Here is a tiny trained network, its code and every weight. The questions are about switching its units off for an input and a class, where a switched-off unit gives its printed mean instead of its output.

import numpy as np


def w(rows, s, z=0):
    codes = np.array(rows[::2]) - 128.0
    scale = np.full(codes.shape[1], s)
    scale[-1] = z or s
    return codes * scale


def norm(h):
    return h / np.sqrt((h * h).mean(-1, keepdims=True) + 1e-5)


def f(y):
    return np.maximum(y, 0)


def log_softmax(a):
    a = a - a.max(-1, keepdims=True)
    return a - np.log(np.exp(a).sum(-1, keepdims=True))


def net(x, mask):
    res = np.array(x, float).reshape(1, 5) / 4 @ E
    u = 0
    for l in range(3):
        y = f(norm(res) @ A[l][:, :-1].T + A[l][:, -1])
        res = res + np.where(mask[u : u + 9], y, B[l][:, -1]) @ B[l][:, :-1]
        u += 9
    return log_softmax(norm(res)[-1] @ U[:, :-1].T + U[:, -1])


A, B = {}, {}
E = w([
[218,229,154,89,55],'x0',
[227,149,138,118,222],'x1',
[152,193,2,184,115],'x2',
[146,195,190,196,154],'x3',
[237,41,123,202,41],'x4',
],0.0073)
A[0] = w([
[180,116,162,198,111,124],'0.n1',
[164,248,124,137,147,170],'0.n2',
[108,198,111,151,101,69],'0.n3',
[122,188,141,121,137,57],'0.n4',
[158,97,57,146,131,134],'0.n5',
[160,81,197,119,93,47],'0.n6',
[76,130,94,57,147,72],'0.n7',
[128,126,178,133,149,2],'0.n8',
[182,184,154,114,182,29],'0.n9',
],0.011,0.0063)
B[0] = w([
[100,127,58,58,211,195],'0.n1',
[172,135,157,144,166,253],'0.n2',
[101,138,195,219,142,161],'0.n3',
[173,139,110,211,91,150],'0.n4',
[207,65,121,190,127,187],'0.n5',
[113,192,159,107,36,160],'0.n6',
[46,118,85,39,247,165],'0.n7',
[224,31,167,135,26,130],'0.n8',
[254,112,17,103,181,165],'0.n9',
],0.0076,0.0074)
A[1] = w([
[93,133,134,66,167,56],'1.n1',
[136,149,203,78,110,30],'1.n2',
[33,126,72,19,188,1],'1.n3',
[113,103,145,118,169,43],'1.n4',
[76,143,56,34,142,107],'1.n5',
[105,253,112,159,109,28],'1.n6',
[180,177,225,114,120,105],'1.n7',
[106,125,102,74,51,106],'1.n8',
[120,102,192,139,175,89],'1.n9',
],0.011,0.0048)
B[1] = w([
[115,50,118,110,189,184],'1.n1',
[11,177,108,77,105,170],'1.n2',
[80,16,89,19,185,246],'1.n3',
[91,33,215,152,147,148],'1.n4',
[69,8,119,78,240,226],'1.n5',
[89,255,158,201,185,205],'1.n6',
[74,158,109,82,106,253],'1.n7',
[202,93,209,146,103,185],'1.n8',
[76,71,156,220,152,176],'1.n9',
],0.0094,0.0041)
A[2] = w([
[121,150,174,57,113,1],'2.n1',
[99,125,162,39,112,29],'2.n2',
[144,61,169,174,163,61],'2.n3',
[128,103,78,175,123,8],'2.n4',
[173,172,104,113,178,99],'2.n5',
[120,114,180,74,65,138],'2.n6',
[149,118,3,173,111,152],'2.n7',
[85,204,199,166,127,56],'2.n8',
[112,105,163,86,45,87],'2.n9',
],0.013,0.0043)
B[2] = w([
[103,131,62,51,85,158],'2.n1',
[84,165,65,13,83,188],'2.n2',
[80,155,166,215,81,200],'2.n3',
[197,91,112,196,59,162],'2.n4',
[172,178,119,68,154,232],'2.n5',
[133,160,245,134,84,192],'2.n6',
[131,53,43,89,85,253],'2.n7',
[60,168,59,168,108,202],'2.n8',
[206,150,214,154,77,182],'2.n9',
],0.011,0.0059)
U = w([
[58,42,127,56,201,230],'0',
[65,62,210,213,153,147],'1',
[143,125,123,151,135,1],'2',
[72,244,61,182,155,162],'3',
[198,63,224,141,48,134],'4',
[209,34,37,193,58,185],'5',
[247,207,55,61,205,158],'6',
[81,183,195,28,53,146],'7',
],0.015,0.009)

Each question gives the input, the list of numbers given to net, and the class t.
The units are the neurons (one row each of A and B). Each row of codes is followed by its name. A weight is (code - 128) times the scale printed after its matrix; where a second scale follows, it is the last column's (A, B and U).
mask holds one flag per neuron, layer by layer. A switched-off neuron (its flag False) gives its mean, the last column of its row in B, instead of its output. The means were averaged over made-up inputs and are rounded, as every weight is.
A unit's drop is (log p(t) with every unit on - log p(t) with that unit switched off) / (log p(t) with every unit on - log p(t) with every unit switched off).
The circuit of an input: a set's keep is (log p(t) with only the set's units on - log p(t) with every unit switched off) / (log p(t) with every unit on - log p(t) with every unit switched off). Starting from the 12 units with the biggest drops (on a tie, the unit counted first), units are removed one at a time, each time the one whose removal leaves the highest keep (on an exact tie, the one counted first), for as long as the keep stays at least 0.8.
circuit, biggest first: the units of the circuit, biggest drop first
k most important neurons: the k neurons with the biggest drops, biggest first
k most important neurons of layer l: the k neurons of layer l with the biggest drops, biggest first
drop when u is switched off: that unit's drop, to one decimal
input [4,4,4,-8,1], class 5: circuit, biggest first -> [2.n7, 0.n5]
input [-3,3,2,-5,0], class 5: circuit, biggest first -> [0.n5]
input [-5,-3,3,5,-3], class 3: circuit, biggest first -> [0.n1, 1.n5]
input [-5,1,-4,5,-4], class 1: circuit, biggest first -> [1.n9, 2.n3]
input [1,8,-8,-6,6], class 7: 2 most important neurons -> [0.n6, 2.n2]
input [-6,-1,8,4,-2], class 5: 2 most important neurons -> [0.n5, 2.n7]
input [5,4,0,-5,-6], class 0: 3 most important neurons -> [0.n7, 1.n5, 1.n3]
input [-4,-7,-6,5,1], class 1: 2 most important neurons -> [1.n9, 1.n7]
input [7,-5,8,4,4], class 3: 4 most important neurons -> [1.n6, 0.n3, 0.n9, 2.n8]
input [-7,1,-7,-2,8], class 1: 2 most important neurons -> [2.n3, 1.n9]
input [-2,-2,-7,5,-1], class 7: 2 most important neurons of layer 1 -> [1.n2, 1.n7]
input [-2,3,-8,6,0], class 7: 2 most important neurons -> [0.n6, 1.n7]
input [8,-5,-1,-7,-2], class 0: 4 most important neurons -> [1.n5, 0.n7, 1.n3, 0.n6]
input [-3,8,-3,1,4], class 1: circuit, biggest first -> [2.n3]
input [-2,1,-4,6,1], class 1: 3 most important neurons of layer 1 -> [1.n9, 1.n4, 1.n3]
input [5,-1,0,2,-8], class 3: 2 most important neurons of layer 0 -> [0.n4, 0.n1]
input [-7,5,0,3,4], class 5: 2 most important neurons of layer 1 -> [1.n5, 1.n6]
input [-1,-8,-7,-1,3], class 4: 2 most important neurons -> [2.n9, 1.n8]
input [-8,6,-8,-2,1], class 1: 2 most important neurons -> [2.n3, 0.n1]
input [4,3,-3,7,8], class 6: circuit, biggest first -> [0.n1]
input [8,-5,-8,4,6], class 7: 2 most important neurons of layer 1 -> [1.n2, 1.n7]
input [5,7,-5,-5,5], class 7: drop when 0.n6 is switched off -> 0.3
